Below are the code and all the weights of a small trained network. Each question names an input and a target symbol and asks about switching units off, where a switched-off unit gives its printed mean instead of its output.

import numpy as np


def w(rows, s, z=0):
    codes = np.array(rows[::2]) - 128.0
    scale = np.full(codes.shape[1], s)
    scale[-1] = z or s
    return codes * scale


def norm(h):
    return h / np.sqrt((h * h).mean(-1, keepdims=True) + 1e-5)


def f(y):
    return y / 2 * (1 + np.tanh(0.7978845608 * (y + 0.044715 * y**3)))


def softmax(a):
    e = np.exp(a - a.max(-1, keepdims=True))
    return e / e.sum(-1, keepdims=True)


def log_softmax(a):
    a = a - a.max(-1, keepdims=True)
    return a - np.log(np.exp(a).sum(-1, keepdims=True))


def net(x, mask):
    ids = ['Γαβδεζθμξ'.index(c) for c in x.split()]
    T = len(ids)
    res = E[ids] + P[:T]
    r = norm(res)
    for j in range(3):
        rows = slice(3 * j, 3 * j + 3)
        q, k, v = (r @ M[0][rows].T for M in (Q, K, V))
        z = softmax(np.where(np.tri(T) > 0, q @ k.T / 3**0.5, -1e9)) @ v
        o = O[0][rows]
        res = res + np.where(mask[j], z, o[:, -1]) @ o[:, :-1]
    y = f(norm(res) @ A[0][:, :-1].T + A[0][:, -1])
    res = res + np.where(mask[3:19], y, B[0][:, -1]) @ B[0][:, :-1]
    return log_softmax(norm(res)[-1] @ U[:, :-1].T + U[:, -1])


Q, K, V, O, A, B = {}, {}, {}, {}, {}, {}
E = w([
[30,95,37,212],'Γ',
[124,118,2,88],'α',
[40,217,91,67],'β',
[133,111,95,19],'δ',
[30,107,62,80],'ε',
[198,128,37,69],'ζ',
[131,166,65,122],'θ',
[178,49,59,53],'μ',
[47,135,9,7],'ξ',
],0.0048)
P = w([
[202,95,187,176],'0',
[36,170,104,75],'1',
[82,180,57,93],'2',
[52,166,24,113],'3',
[21,178,195,96],'4',
[1,151,202,60],'5',
],0.0048)
Q[0] = w([
[153,162,197,181],'head 0',
[179,64,41,107],'head 0',
[179,126,5,173],'head 0',
[52,94,2,84],'head 1',
[54,184,14,66],'head 1',
[144,141,158,22],'head 1',
[160,136,181,244],'head 2',
[178,116,52,158],'head 2',
[41,167,42,52],'head 2',
],0.0072)
K[0] = w([
[99,147,93,211],'head 0',
[174,119,96,124],'head 0',
[183,127,158,142],'head 0',
[133,81,173,143],'head 1',
[197,75,254,178],'head 1',
[128,145,115,201],'head 1',
[53,145,84,108],'head 2',
[86,119,200,136],'head 2',
[186,113,149,156],'head 2',
],0.0097)
V[0] = w([
[107,179,120,149],'head 0',
[69,72,114,181],'head 0',
[253,91,136,90],'head 0',
[135,11,151,111],'head 1',
[143,85,150,126],'head 1',
[169,231,139,182],'head 1',
[24,120,81,150],'head 2',
[222,187,183,140],'head 2',
[84,186,177,2],'head 2',
],0.0075)
O[0] = w([
[168,67,112,144,122],'head 0',
[215,164,145,107,156],'head 0',
[5,182,108,84,80],'head 0',
[198,205,130,160,254],'head 1',
[145,167,132,186,175],'head 1',
[73,2,137,153,34],'head 1',
[169,114,158,33,108],'head 2',
[84,102,131,232,90],'head 2',
[26,200,193,115,3],'head 2',
],0.0063,0.0047)
A[0] = w([
[97,161,23,137,128],'neuron 0',
[119,143,57,137,178],'neuron 1',
[91,87,94,130,98],'neuron 2',
[162,124,187,80,100],'neuron 3',
[93,52,144,94,141],'neuron 4',
[84,90,181,199,188],'neuron 5',
[95,2,157,131,181],'neuron 6',
[110,168,113,111,227],'neuron 7',
[136,131,136,122,62],'neuron 8',
[145,178,152,158,9],'neuron 9',
[113,114,187,37,215],'neuron 10',
[165,111,140,94,35],'neuron 11',
[83,84,124,178,114],'neuron 12',
[140,147,61,157,229],'neuron 13',
[129,166,53,114,249],'neuron 14',
[84,78,144,136,115],'neuron 15',
],0.0083,0.0017)
B[0] = w([
[130,110,223,138,233],'neuron 0',
[141,66,198,132,207],'neuron 1',
[147,148,117,206,151],'neuron 2',
[89,109,116,184,156],'neuron 3',
[95,168,69,159,129],'neuron 4',
[187,192,33,101,167],'neuron 5',
[159,253,78,144,180],'neuron 6',
[130,85,151,125,182],'neuron 7',
[105,143,127,129,117],'neuron 8',
[124,161,139,139,128],'neuron 9',
[39,91,88,97,164],'neuron 10',
[122,155,92,145,135],'neuron 11',
[181,156,63,170,176],'neuron 12',
[134,41,236,159,236],'neuron 13',
[107,61,192,123,254],'neuron 14',
[142,187,111,130,134],'neuron 15',
],0.0053,0.0042)
U = w([
[203,128,97,80,190],'Γ',
[161,1,166,101,21],'α',
[27,177,103,126,67],'β',
[63,190,212,170,3],'δ',
[146,201,147,60,176],'ε',
[105,107,102,187,199],'ζ',
[97,113,29,160,137],'θ',
[109,69,230,134,85],'μ',
[40,102,155,90,180],'ξ',
],0.0075,0.0022)

Each question gives the input, a string of symbols that net reads in full, and the target symbol t.
The units are the heads (3 rows each of Q, K, V and O) and the neurons (one row each of A and B). Each row of codes is followed by its name. A weight is (code - 128) times the scale printed after its matrix; where a second scale follows, it is the last column's (O, A, B and U).
mask holds one flag per unit, heads first, then neurons. A switched-off unit (its flag False) gives its mean, the last column of its rows in O or B, instead of its output. The means were averaged over made-up inputs and are rounded, as every weight is.
A unit's drop is (log p(t) with every unit on - log p(t) with that unit switched off) / (log p(t) with every unit on - log p(t) with every unit switched off).
The circuit of an input: a set's keep is (log p(t) with only the set's units on - log p(t) with every unit switched off) / (log p(t) with every unit on - log p(t) with every unit switched off). Starting from the 12 units with the biggest drops (on a tie, the unit counted first), units are removed one at a time, each time the one whose removal leaves the highest keep (on an exact tie, the one counted first), for as long as the keep stays at least 0.8.
units of the circuit, in order: the units of the circuit, biggest drop first
most important unit: the unit with the biggest drop
heads that matter: for each layer, one digit per head in row order, 1 if its drop is at least 0.15 and else 0, layers parted by /
drop of u: that unit's drop, to one decimal
input Γ Γ θ θ ε β, target Γ: units of the circuit, in order => [head 0]
input α ζ α ε, target μ: heads that matter => 000
input Γ ξ ε ξ Γ, target Γ: heads that matter => 101
input μ ε ε θ, target δ: heads that matter => 110
input θ ζ ξ ε θ μ, target θ: heads that matter => 010
input α ξ ε, target α: heads that matter => 000
input δ α ε ε μ, target δ: heads that matter => 001
input α ε ε Γ β, target α: units of the circuit, in order => [head 1; head 0]
input θ β ζ ε β, target θ: heads that matter => 010
input δ μ ε δ θ θ, target δ: heads that matter => 001
input α δ ε ε, target α: heads that matter => 000
input ε ζ δ ε ε Γ, target ε: heads that matter => 011
input θ θ α ε ζ θ, target θ: heads that matter => 010
input μ θ α, target δ: most important unit => head 0
input θ θ ε δ α δ, target θ: heads that matter => 010
input θ θ ε δ α, target θ: drop of head 1 => 0.5
input α ε β ε ξ, target α: drop of neuron 6 => 0.0
input θ α β ε ξ, target θ: drop of head 1 => 0.5
input Γ θ α ε ε, target Γ: drop of head 2 => 0.4
